A =
[[ -43.0  146.9  145.6  -88.6   40.6  176.0  -76.6 -242.0  259.2]
 [ 261.6 -172.2 -180.9  115.5 -257.0  292.3  -79.7  171.5  -22.7]
 [-161.4  -44.7 -151.4  250.4  -68.1 -296.2 -146.1 -218.2   78.8]
 [  73.0 -223.8   57.4  211.4  215.2   -5.5 -152.6  -85.6 -114.2]
 [ -90.0  -37.5 -216.9 -122.5  -47.4  268.6   63.6   46.1 -233.5]
 [-204.5  -29.3 -104.5 -208.3  167.2   24.7  106.3  184.7  158.7]
 [ 106.8  143.8  -45.6 -205.8 -158.2  230.8   26.4   -6.5  289.4]
 [ 282.1   64.7  239.1  -84.3  162.3 -216.9 -118.0  193.6   28.0]
 [  -9.9  216.1 -262.3  221.1  123.7  -30.3 -213.0   91.6 -162.5]
 [ 161.1  129.0  170.0   72.1   58.6  162.8 -104.3   18.5   38.9]
 [-131.2  220.6   85.7 -124.0   83.2  -53.3  130.0  110.0  -19.9]
 [-232.7 -220.7  116.3    4.1   12.6   28.5  108.7 -126.9 -140.5]
 [-191.1  130.3  149.7  283.1   -4.0  156.2  168.8   85.3 -233.7]
 [ 142.9   59.5  -69.0 -249.1  -87.9 -202.9  115.7 -259.7   -8.4]]
Rows and columns are counted from 0.
row 0 col 0	-43.0
row 9 col 3	72.1
row 4 col 6	63.6
row 4 col 0	-90.0
row 8 col 3	221.1
row 6 col 2	-45.6
row 11 col 2	116.3
row 1 col 3	115.5
row 2 col 3	250.4
row 4 col 2	-216.9
row 7 col 0	282.1
row 10 col 8	-19.9
row 4 col 8	-233.5
row 6 col 7	-6.5
row 12 col 7	85.3
row 13 col 5	-202.9
row 7 col 4	162.3
row 5 col 3	-208.3
row 13 col 3	-249.1
row 10 col 2	85.7
row 4 col 5	268.6
row 2 col 5	-296.2
row 2 col 1	-44.7
row 12 col 3	283.1
row 13 col 1	59.5
row 6 col 6	26.4
row 10 col 7	110.0
row 5 col 2	-104.5
row 13 col 7	-259.7
row 6 col 5	230.8
row 3 col 4	215.2
row 8 col 8	-162.5
row 12 col 5	156.2
row 13 col 8	-8.4
row 1 col 7	171.5

grid =
array([[139, 119, 123, 122, 124, 130, 141, 115, 131],
       [166, 154, 171,  83,  79, 115, 207, 145,  93],
       [143, 140, 143, 114, 122, 127, 147, 131, 115],
       [ 84, 100,  66, 199, 231, 138,  11, 100, 164],
       [112, 119, 102, 162, 182, 133,  74, 114, 143],
       [129, 138, 133, 126, 137, 129, 120, 129, 133],
       [163, 134, 137,  92, 100, 150, 133, 101, 104],
       [188, 119,  76, 136,  39,  99, 190, 135, 128],
       [211,  65, 103, 131, 115, 146, 148,  71, 111],
       [ 40, 191, 155, 111, 135, 109, 123, 172, 157],
       [147, 114, 125, 126, 121, 132, 141, 111, 131],
       [197, 132, 150,  42,  73, 164, 129,  72,  75],
       [173, 153, 167, 140, 122, 142, 109, 126, 145]])
grid[-13][-9] => 139
grid[11][-5] => 73
grid[8][-9] => 211
grid[-1][1] => 153
grid[5][7] => 129
grid[-5][-8] => 65
grid[-9][8] => 143
grid[:, 8] => [131, 93, 115, 164, 143, 133, 104, 128, 111, 157, 131, 75, 145]
grid[:, 0] => [139, 166, 143, 84, 112, 129, 163, 188, 211, 40, 147, 197, 173]
grid[3][7] => 100
grid[-9][3] => 162
grid[-3][2] => 125
grid[4][-8] => 119
grid[-7][7] => 101
grid[6] => [163, 134, 137, 92, 100, 150, 133, 101, 104]
grid[11][-7] => 150
grid[2][-5] => 122
grid[-5][2] => 103
grid[-12][-4] => 115
grid[-10][-8] => 100
grid[-4][-1] => 157
grid[7][1] => 119
grid[-11][2] => 143
grid[-9][-3] => 74
grid[5][8] => 133
grid[:, 1] => [119, 154, 140, 100, 119, 138, 134, 119, 65, 191, 114, 132, 153]
grid[-7][-5] => 100
grid[9][1] => 191
grid[-7][3] => 92
grid[5][-7] => 133
grid[2] => [143, 140, 143, 114, 122, 127, 147, 131, 115]
grid[1][6] => 207
grid[0] => [139, 119, 123, 122, 124, 130, 141, 115, 131]
grid[-1][-1] => 145
grid[-2][-9] => 197
grid[-4][-6] => 111
grid[-10][5] => 138
grid[-13][-8] => 119

m =
[[-45.6  44.0 -25.2 -61.6 -61.0]
 [-37.7  -2.2 -18.5 -21.7  -8.0]
 [-61.3  32.1 -59.2 -21.9   5.9]
 [-47.4  32.9 -20.2 -60.9 -59.7]
 [-28.9  32.0 -41.9  -6.1   9.3]
 [ -3.5  71.8 -24.1 -32.9 -43.6]
 [-65.7 -71.7  -9.0 -11.1  20.5]
 [ 21.4  73.3 -17.4 -11.0 -25.9]
 [-17.8 -30.5 -18.3  29.0  52.7]
 [ 11.1  25.3  16.3 -32.3 -53.3]]
m[-10, 0] = -45.6
m[:, -2] = [-61.6, -21.7, -21.9, -60.9, -6.1, -32.9, -11.1, -11.0, 29.0, -32.3]
m[-10, -3] = -25.2
m[0, 3] = -61.6
m[8, -5] = -17.8
m[4, 0] = -28.9
m[-6, 3] = -6.1
m[-7] = [-47.4, 32.9, -20.2, -60.9, -59.7]
m[-5, -5] = -3.5
m[7, 0] = 21.4
m[0, 1] = 44.0
m[2] = [-61.3, 32.1, -59.2, -21.9, 5.9]
m[-9, 0] = -37.7
m[0, -1] = -61.0
m[-3, 4] = -25.9
m[-8, -4] = 32.1
m[8] = [-17.8, -30.5, -18.3, 29.0, 52.7]
m[-7, 3] = -60.9
m[6, 3] = -11.1
m[-9, 4] = -8.0
m[4, 2] = -41.9
m[-1, -1] = -53.3
m[-6, -1] = 9.3
m[-1] = [11.1, 25.3, 16.3, -32.3, -53.3]
m[5, -2] = -32.9
m[9, 0] = 11.1
m[6, 4] = 20.5
m[1] = [-37.7, -2.2, -18.5, -21.7, -8.0]
m[-5] = [-3.5, 71.8, -24.1, -32.9, -43.6]
m[-2, -2] = 29.0
m[4, -4] = 32.0
m[7, 1] = 73.3

B =
[-123.612   96.478 -159.359 -175.465  108.048   30.650  -19.946  116.499
  209.531   26.571]
B[-10] -> -123.612
B[5] -> 30.650
B[7] -> 116.499
B[9] -> 26.571
B[-9] -> 96.478
B[2] -> -159.359

data = [6 7 3 6 6 2 7 5 5 7 7 6]
data[0]	6
data[8]	5
data[7]	5
data[6]	7

X =
array([[-0.434,  0.019,  0.710, -0.159, -0.675,  1.956, -0.797, -0.434],
       [-0.194, -0.886, -0.451,  0.395,  0.167, -0.192,  0.112, -1.385],
       [ 0.809, -0.902,  0.282, -0.067, -0.391,  2.183, -1.209, -0.865],
       [-0.640,  0.532,  0.287,  0.989, -1.010,  1.405, -1.400, -0.764],
       [-0.472,  0.541,  1.236, -0.308,  1.718,  0.962, -0.089, -0.487],
       [-0.900, -0.123,  0.173,  0.926,  1.340,  1.333,  0.568, -1.700],
       [-0.339, -0.372,  0.157, -0.465,  0.258, -0.040, -0.768, -0.362],
       [-1.380,  1.112,  0.501, -0.861, -1.107,  2.319, -1.308, -0.111],
       [-0.655,  0.137, -0.027,  2.093,  0.937,  0.222,  0.058, -1.736],
       [ 0.582, -0.473,  0.846,  0.086,  1.278,  1.473, -0.802, -0.884]])
Rows and columns are counted from 0.
(0, 0): -0.434
(3, 4): -1.010
(5, 4): 1.340
(9, 3): 0.086
(0, 1): 0.019
(1, 4): 0.167
(8, 4): 0.937
(6, 4): 0.258
(8, 0): -0.655
(8, 6): 0.058
(4, 7): -0.487
(6, 0): -0.339
(1, 0): -0.194
(8, 2): -0.027
(1, 5): -0.192
(7, 1): 1.112
(2, 3): -0.067
(5, 5): 1.333
(3, 1): 0.532
(0, 2): 0.710
(6, 1): -0.372
(8, 5): 0.222
(8, 7): -1.736
(7, 5): 2.319
(0, 7): -0.434
(3, 6): -1.400
(9, 7): -0.884
(5, 1): -0.123
(0, 3): -0.159
(6, 3): -0.465
(4, 3): -0.308
(8, 1): 0.137
(2, 1): -0.902
